Here is a tiny trained network, its code and every weight. The questions are about switching its units off for an input and a target symbol, where a switched-off unit gives its printed mean instead of its output.

import numpy as np


def w(rows, s, z=0):
    codes = np.array(rows[::2]) - 128.0
    scale = np.full(codes.shape[1], s)
    scale[-1] = z or s
    return codes * scale


def f(y):
    return y / 2 * (1 + np.tanh(0.7978845608 * (y + 0.044715 * y**3)))


def softmax(a):
    e = np.exp(a - a.max(-1, keepdims=True))
    return e / e.sum(-1, keepdims=True)


def log_softmax(a):
    a = a - a.max(-1, keepdims=True)
    return a - np.log(np.exp(a).sum(-1, keepdims=True))


def net(x, mask):
    ids = ['ΘΛΣΦΨΩβεζημτ'.index(c) for c in x.split()]
    T = len(ids)
    res = E[ids] + P[:T]
    r = res
    for j in range(3):
        rows = slice(2 * j, 2 * j + 2)
        q, k, v = (r @ M[0][rows].T for M in (Q, K, V))
        z = softmax(np.where(np.tri(T) > 0, q @ k.T / 2**0.5, -1e9)) @ v
        o = O[0][rows]
        res = res + np.where(mask[j], z, o[:, -1]) @ o[:, :-1]
    y = f(res @ A[0][:, :-1].T + A[0][:, -1])
    res = res + np.where(mask[3:11], y, B[0][:, -1]) @ B[0][:, :-1]
    return log_softmax(res[-1] @ U[:, :-1].T + U[:, -1])


Q, K, V, O, A, B = {}, {}, {}, {}, {}, {}
E = w([
[93,86,117,110,168],'Θ',
[154,98,215,177,103],'Λ',
[53,78,237,202,107],'Σ',
[146,133,103,132,172],'Φ',
[145,102,91,127,175],'Ψ',
[4,122,167,124,151],'Ω',
[111,129,113,140,177],'β',
[46,147,152,109,138],'ε',
[55,94,138,133,163],'ζ',
[86,157,147,100,130],'η',
[185,47,169,165,106],'μ',
[123,124,112,89,145],'τ',
],0.012)
P = w([
[168,145,234,102,247],'0',
[165,170,172,88,147],'1',
[50,66,127,48,88],'2',
[141,111,128,163,186],'3',
[163,182,156,93,108],'4',
[54,63,108,77,77],'5',
[146,107,125,179,174],'6',
[164,188,133,105,94],'7',
[56,53,99,108,82],'8',
[151,108,132,190,164],'9',
],0.011)
Q[0] = w([
[148,133,216,177,255],'H0',
[175,219,179,81,153],'H0',
[168,193,128,148,87],'H1',
[119,167,56,94,123],'H1',
[116,112,128,131,143],'H2',
[166,172,166,119,176],'H2',
],0.041)
K[0] = w([
[156,121,130,235,2],'H0',
[108,225,22,164,69],'H0',
[171,171,213,97,121],'H1',
[119,210,79,62,130],'H1',
[126,113,126,152,138],'H2',
[131,161,91,162,80],'H2',
],0.035)
V[0] = w([
[204,44,175,128,77],'H0',
[66,144,205,196,97],'H0',
[131,120,74,141,135],'H1',
[116,109,140,163,93],'H1',
[192,250,139,156,113],'H2',
[121,134,185,30,84],'H2',
],0.022)
O[0] = w([
[152,2,110,131,123,172],'H0',
[64,154,169,236,144,218],'H0',
[120,169,163,121,101,57],'H1',
[142,176,105,87,127,105],'H1',
[97,193,42,188,62,92],'H2',
[136,196,163,59,63,254],'H2',
],0.014,0.0053)
A[0] = w([
[246,188,114,153,166,154],'N0',
[251,170,127,172,133,114],'N1',
[104,135,91,129,103,227],'N2',
[171,110,98,124,155,43],'N3',
[158,109,132,141,172,53],'N4',
[138,140,63,99,146,92],'N5',
[111,118,65,138,104,1],'N6',
[104,108,113,121,65,107],'N7',
],0.022,0.0092)
B[0] = w([
[7,114,66,78,149,219],'N0',
[215,155,153,163,210,169],'N1',
[148,57,98,171,87,253],'N2',
[99,111,220,131,182,177],'N3',
[180,191,68,128,73,255],'N4',
[235,119,223,171,71,207],'N5',
[131,151,255,173,34,144],'N6',
[135,226,83,104,246,224],'N7',
],0.019,0.0089)
U = w([
[94,49,125,8,88,253],'Θ',
[142,151,102,221,197,14],'Λ',
[104,84,177,164,187,72],'Σ',
[170,147,161,135,107,45],'Φ',
[182,9,149,126,183,131],'Ψ',
[119,194,180,105,134,83],'Ω',
[126,3,24,151,74,254],'β',
[73,159,114,94,2,155],'ε',
[127,103,158,102,162,155],'ζ',
[96,170,28,118,131,48],'η',
[146,99,109,137,242,52],'μ',
[204,185,89,50,110,126],'τ',
],0.0057,0.0059)

Each question gives the input, a string of symbols that net reads in full, and the target symbol t.
The units are the heads (2 rows each of Q, K, V and O) and the neurons (one row each of A and B). Each row of codes is followed by its name. A weight is (code - 128) times the scale printed after its matrix; where a second scale follows, it is the last column's (O, A, B and U).
mask holds one flag per unit, heads first, then neurons. A switched-off unit (its flag False) gives its mean, the last column of its rows in O or B, instead of its output. The means were averaged over made-up inputs and are rounded, as every weight is.
A unit's drop is (log p(t) with every unit on - log p(t) with that unit switched off) / (log p(t) with every unit on - log p(t) with every unit switched off).
The circuit of an input: a set's keep is (log p(t) with only the set's units on - log p(t) with every unit switched off) / (log p(t) with every unit on - log p(t) with every unit switched off). Starting from all 11 units, units are removed one at a time, each time the one whose removal leaves the highest keep (on an exact tie, the one counted first), for as long as the keep stays at least 0.8.
units of the circuit, in order: the units of the circuit, biggest drop first
unit that matters most: the unit with the biggest drop
top k neurons: the k neurons with the biggest drops, biggest first
which heads matter: for each layer, one digit per head in row order, 1 if its drop is at least 0.15 and else 0, layers parted by /
input β ε τ τ τ Λ Λ Ψ, target Ψ: which heads matter -> 100
input β Λ τ η, target β: units of the circuit, in order -> (H0)
input τ ζ τ, target τ: units of the circuit, in order -> (H0; N7)
input ε Φ β, target ε: which heads matter -> 101
input ε ε Λ, target ε: units of the circuit, in order -> (H0; N7)
input τ τ Λ ε, target β: which heads matter -> 100
input ε Ω β β, target η: units of the circuit, in order -> (H0; N0; N4; H2)
input τ β ε μ, target Ψ: units of the circuit, in order -> (N3; H0)
input Λ τ ζ τ β Λ τ ε, target ε: units of the circuit, in order -> (H0; N7; N1)
input β β ε Ψ Ω Σ, target β: units of the circuit, in order -> (N2; H2)
input τ ε β τ τ τ Θ, target τ: units of the circuit, in order -> (H2; N4)
input Λ Λ β Φ τ β τ Θ ζ, target Λ: units of the circuit, in order -> (N7; H2; H0)
input Λ Λ η τ Λ Ψ, target Λ: units of the circuit, in order -> (N7; H2; H0)
input μ Ω τ β Λ β τ Θ β, target μ: unit that matters most -> N7
input Ω ε μ Ω β Ψ τ, target Ψ: top 2 neurons -> (N3; N0)
input Φ Σ ε Σ Ω τ ε Φ ζ, target Φ: top 3 neurons -> (N6; N5; N7)
input β Θ β Λ Λ Ψ, target β: which heads matter -> 001
input β Ω Φ, target β: top 2 neurons -> (N2; N7)
input β ε μ Θ τ Ω Ψ, target Ψ: top 2 neurons -> (N3; N7)
input Λ β ζ Σ τ Ω τ, target Λ: units of the circuit, in order -> (H0)
input β ε ε τ β η τ τ τ Λ, target β: units of the circuit, in order -> (H0; N4)
input μ η Λ τ τ τ Ω ε τ Θ, target β: top 2 neurons -> (N4; N7)
input β τ Ω Φ, target μ: top 2 neurons -> (N0; N1)
input Σ Φ τ μ Σ, target Σ: top 2 neurons -> (N7; N2)
